Below is a small trained network, with its code and all its weights. Each question gives an input and a target symbol and asks what happens when units are switched off, that is, made to give their printed mean instead of their output.

import numpy as np


def w(rows, s, z=0):
    codes = np.array(rows[::2]) - 128.0
    scale = np.full(codes.shape[1], s)
    scale[-1] = z or s
    return codes * scale


def f(y):
    return y / 2 * (1 + np.tanh(0.7978845608 * (y + 0.044715 * y**3)))


def softmax(a):
    e = np.exp(a - a.max(-1, keepdims=True))
    return e / e.sum(-1, keepdims=True)


def log_softmax(a):
    a = a - a.max(-1, keepdims=True)
    return a - np.log(np.exp(a).sum(-1, keepdims=True))


def net(x, mask):
    ids = ['ΔΞΠΦαβγεζηθμτω'.index(c) for c in x.split()]
    T = len(ids)
    res = E[ids] + P[:T]
    u = 0
    for l in range(3):
        q, k, v = (res @ M[l].T for M in (Q, K, V))
        z = softmax(np.where(np.tri(T) > 0, q @ k.T / 4**0.5, -1e9)) @ v
        res = res + np.where(mask[u], z, O[l][:, -1]) @ O[l][:, :-1]
        u += 1
        y = f(res @ A[l][:, :-1].T + A[l][:, -1])
        res = res + np.where(mask[u : u + 4], y, B[l][:, -1]) @ B[l][:, :-1]
        u += 4
    return log_softmax(res[-1] @ U[:, :-1].T + U[:, -1])


Q, K, V, O, A, B = {}, {}, {}, {}, {}, {}
E = w([
[100,94,154],'Δ',
[163,175,120],'Ξ',
[213,99,91],'Π',
[68,138,53],'Φ',
[151,121,95],'α',
[93,116,3],'β',
[215,164,87],'γ',
[109,161,40],'ε',
[205,34,155],'ζ',
[217,182,83],'η',
[157,90,68],'θ',
[183,83,83],'μ',
[157,100,58],'τ',
[236,178,236],'ω',
],0.016)
P = w([
[153,98,73],'0',
[95,130,5],'1',
[139,100,44],'2',
[106,129,76],'3',
[110,140,90],'4',
[137,117,132],'5',
[132,135,143],'6',
[206,93,170],'7',
[112,151,197],'8',
[112,150,203],'9',
[139,131,216],'10',
[145,138,240],'11',
[73,190,254],'12',
[93,176,244],'13',
],0.0062)
Q[0] = w([
[37,69,138],'0.h1',
[146,121,122],'0.h1',
[59,37,217],'0.h1',
[168,3,92],'0.h1',
],0.0057)
K[0] = w([
[110,88,127],'0.h1',
[136,130,125],'0.h1',
[163,109,7],'0.h1',
[174,100,101],'0.h1',
],0.011)
V[0] = w([
[54,133,152],'0.h1',
[113,119,121],'0.h1',
[121,32,111],'0.h1',
[25,254,240],'0.h1',
],0.0084)
O[0] = w([
[196,89,115,70],'0.h1',
[136,126,119,123],'0.h1',
[152,136,126,131],'0.h1',
[247,30,149,2],'0.h1',
],0.014,0.0082)
A[0] = w([
[222,245,245,218],'0.n1',
[122,234,64,1],'0.n2',
[2,40,83,138],'0.n3',
[201,176,74,13],'0.n4',
],0.0072,0.0014)
B[0] = w([
[129,166,17,166],'0.n1',
[158,73,84,251],'0.n2',
[181,131,211,203],'0.n3',
[1,124,116,128],'0.n4',
],0.0091,0.012)
Q[1] = w([
[152,64,134],'1.h1',
[157,35,139],'1.h1',
[63,116,81],'1.h1',
[2,194,48],'1.h1',
],0.0059)
K[1] = w([
[101,108,158],'1.h1',
[72,98,164],'1.h1',
[150,191,180],'1.h1',
[206,254,172],'1.h1',
],0.0052)
V[1] = w([
[103,97,133],'1.h1',
[126,114,8],'1.h1',
[199,219,110],'1.h1',
[100,95,137],'1.h1',
],0.015)
O[1] = w([
[85,155,130,104],'1.h1',
[16,26,138,253],'1.h1',
[255,43,123,205],'1.h1',
[89,156,131,99],'1.h1',
],0.0099,0.018)
A[1] = w([
[142,115,1,102],'1.n1',
[167,77,161,3],'1.n2',
[168,143,139,219],'1.n3',
[79,182,78,158],'1.n4',
],0.012,0.0031)
B[1] = w([
[92,137,197,248],'1.n1',
[149,196,128,176],'1.n2',
[7,99,143,128],'1.n3',
[241,204,103,171],'1.n4',
],0.014,0.013)
Q[2] = w([
[3,111,32],'2.h1',
[67,34,236],'2.h1',
[97,144,49],'2.h1',
[181,222,33],'2.h1',
],0.0047)
K[2] = w([
[90,168,217],'2.h1',
[240,3,147],'2.h1',
[75,183,173],'2.h1',
[27,244,99],'2.h1',
],0.0071)
V[2] = w([
[167,61,213],'2.h1',
[66,102,66],'2.h1',
[2,184,217],'2.h1',
[127,51,69],'2.h1',
],0.0099)
O[2] = w([
[182,140,230,208],'2.h1',
[94,170,68,205],'2.h1',
[252,54,24,255],'2.h1',
[71,204,148,197],'2.h1',
],0.011,0.0082)
A[2] = w([
[15,99,188,136],'2.n1',
[145,190,65,254],'2.n2',
[175,253,253,91],'2.n3',
[174,254,97,75],'2.n4',
],0.0074)
B[2] = w([
[176,103,150,181],'2.n1',
[126,193,200,242],'2.n2',
[108,138,59,255],'2.n3',
[152,139,6,127],'2.n4',
],0.018,0.0087)
U = w([
[255,119,178,210],'Δ',
[95,66,167,232],'Ξ',
[129,148,172,194],'Π',
[41,154,184,253],'Φ',
[57,165,193,86],'α',
[113,136,113,102],'β',
[131,86,77,51],'γ',
[104,120,112,104],'ε',
[198,156,114,6],'ζ',
[143,47,44,39],'η',
[100,166,163,94],'θ',
[98,175,162,114],'μ',
[105,155,152,80],'τ',
[210,106,113,6],'ω',
],0.0098,0.0049)

Each question gives the input, a string of symbols that net reads in full, and the target symbol t.
The units are the heads (4 rows each of Q, K, V and O) and the neurons (one row each of A and B). Each row of codes is followed by its name. A weight is (code - 128) times the scale printed after its matrix; where a second scale follows, it is the last column's (O, A, B and U).
mask holds one flag per unit, layer by layer, with each layer's heads first. A switched-off unit (its flag False) gives its mean, the last column of its rows in O or B, instead of its output. The means were averaged over made-up inputs and are rounded, as every weight is.
A unit's drop is (log p(t) with every unit on - log p(t) with that unit switched off) / (log p(t) with every unit on - log p(t) with every unit switched off).
The circuit of an input: a set's keep is (log p(t) with only the set's units on - log p(t) with every unit switched off) / (log p(t) with every unit on - log p(t) with every unit switched off). Starting from the 12 units with the biggest drops (on a tie, the unit counted first), units are removed one at a time, each time the one whose removal leaves the highest keep (on an exact tie, the one counted first), for as long as the keep stays at least 0.8.
units of the circuit, in order: the units of the circuit, biggest drop first
unit that matters most: the unit with the biggest drop
top k neurons: the k neurons with the biggest drops, biggest first
top k neurons in layer l: the k neurons of layer l with the biggest drops, biggest first
input μ ζ β, target ζ: top neuron	(1.n4)
input Δ Φ ε θ η η Ξ, target η: top 4 neurons	(0.n3; 1.n1; 2.n2; 1.n4)
input β Ξ ε η ζ η τ η Φ, target η: top 2 neurons in layer 0	(0.n2; 0.n1)
input Π θ μ Φ Φ Φ β η η, target η: top 2 neurons in layer 0	(0.n2; 0.n3)
input Φ β ε Φ Ξ Φ ζ ζ Ξ β μ ω α, target Δ: top 3 neurons	(0.n2; 2.n3; 1.n1)
input Δ β μ ω θ β α β β ε, target Δ: top 3 neurons	(2.n1; 1.n1; 1.n4)
input β τ η Δ, target η: top 2 neurons in layer 0	(0.n2; 0.n1)
input ε Φ ε β Φ β β Ξ η γ, target η: units of the circuit, in order	(1.h1; 0.n3; 2.h1)
input η Φ ζ η, target ζ: top 2 neurons	(1.n4; 0.n2)
input ω μ α, target Δ: top 3 neurons	(2.n1; 1.n1; 1.n4)
input Δ β Φ Φ Δ μ γ Δ η η, target η: top 4 neurons	(0.n4; 0.n3; 2.n2; 0.n1)
input θ ε Φ Δ Δ τ β ζ ε, target ζ: units of the circuit, in order	(1.h1; 2.n4; 1.n4)
input ε α τ Φ τ ζ Φ, target ζ: top 2 neurons in layer 0	(0.n1; 0.n2)
input Φ ω η Ξ Φ Φ β ε γ Δ, target Δ: units of the circuit, in order	(2.n1; 2.h1)
input Π α Ξ Φ α ω ζ μ Φ θ γ γ μ β, target Δ: units of the circuit, in order	(1.h1)
input ω α Φ, target Δ: top 4 neurons	(2.n1; 1.n1; 1.n4; 1.n2)
input Φ μ γ β β β η γ, target η: top 3 neurons	(1.n1; 0.n2; 0.n3)
input ζ Δ ε η μ, target η: units of the circuit, in order	(2.h1; 1.h1; 0.n3; 0.n4)
input Φ Ξ ω τ, target Δ: top 2 neurons in layer 0	(0.n3; 0.n1)
input β η η ω Ξ μ θ, target Δ: top 3 neurons	(2.n1; 0.n3; 1.n4)
input τ Φ η η Π, target η: top neuron	(0.n2)
input ω μ ε η Φ α Φ θ μ Φ Φ η Δ, target Δ: top 3 neurons	(2.n1; 1.n1; 1.n2)
input Φ Π Φ θ η τ Ξ Ξ η ζ, target η: top 2 neurons	(1.n1; 0.n3)
input ζ ζ γ, target ζ: top 4 neurons	(0.n4; 0.n3; 1.n4; 0.n2)
input Ξ Φ β Φ ω Π τ, target Δ: top 2 neurons	(1.n4; 0.n2)
input Δ ε ω Ξ, target Δ: top 2 neurons in layer 0	(0.n1; 0.n3)
input μ Δ Φ Ξ η ζ, target η: top 2 neurons in layer 0	(0.n2; 0.n3)
input Φ Π Ξ η Φ, target η: unit that matters most	1.h1
input Φ α γ ω Φ ζ Π η ε θ, target Δ: top 3 neurons in layer 1	(1.n1; 1.n4; 1.n2)
input ζ Π Δ η α, target η: top 2 neurons in layer 0	(0.n1; 0.n3)
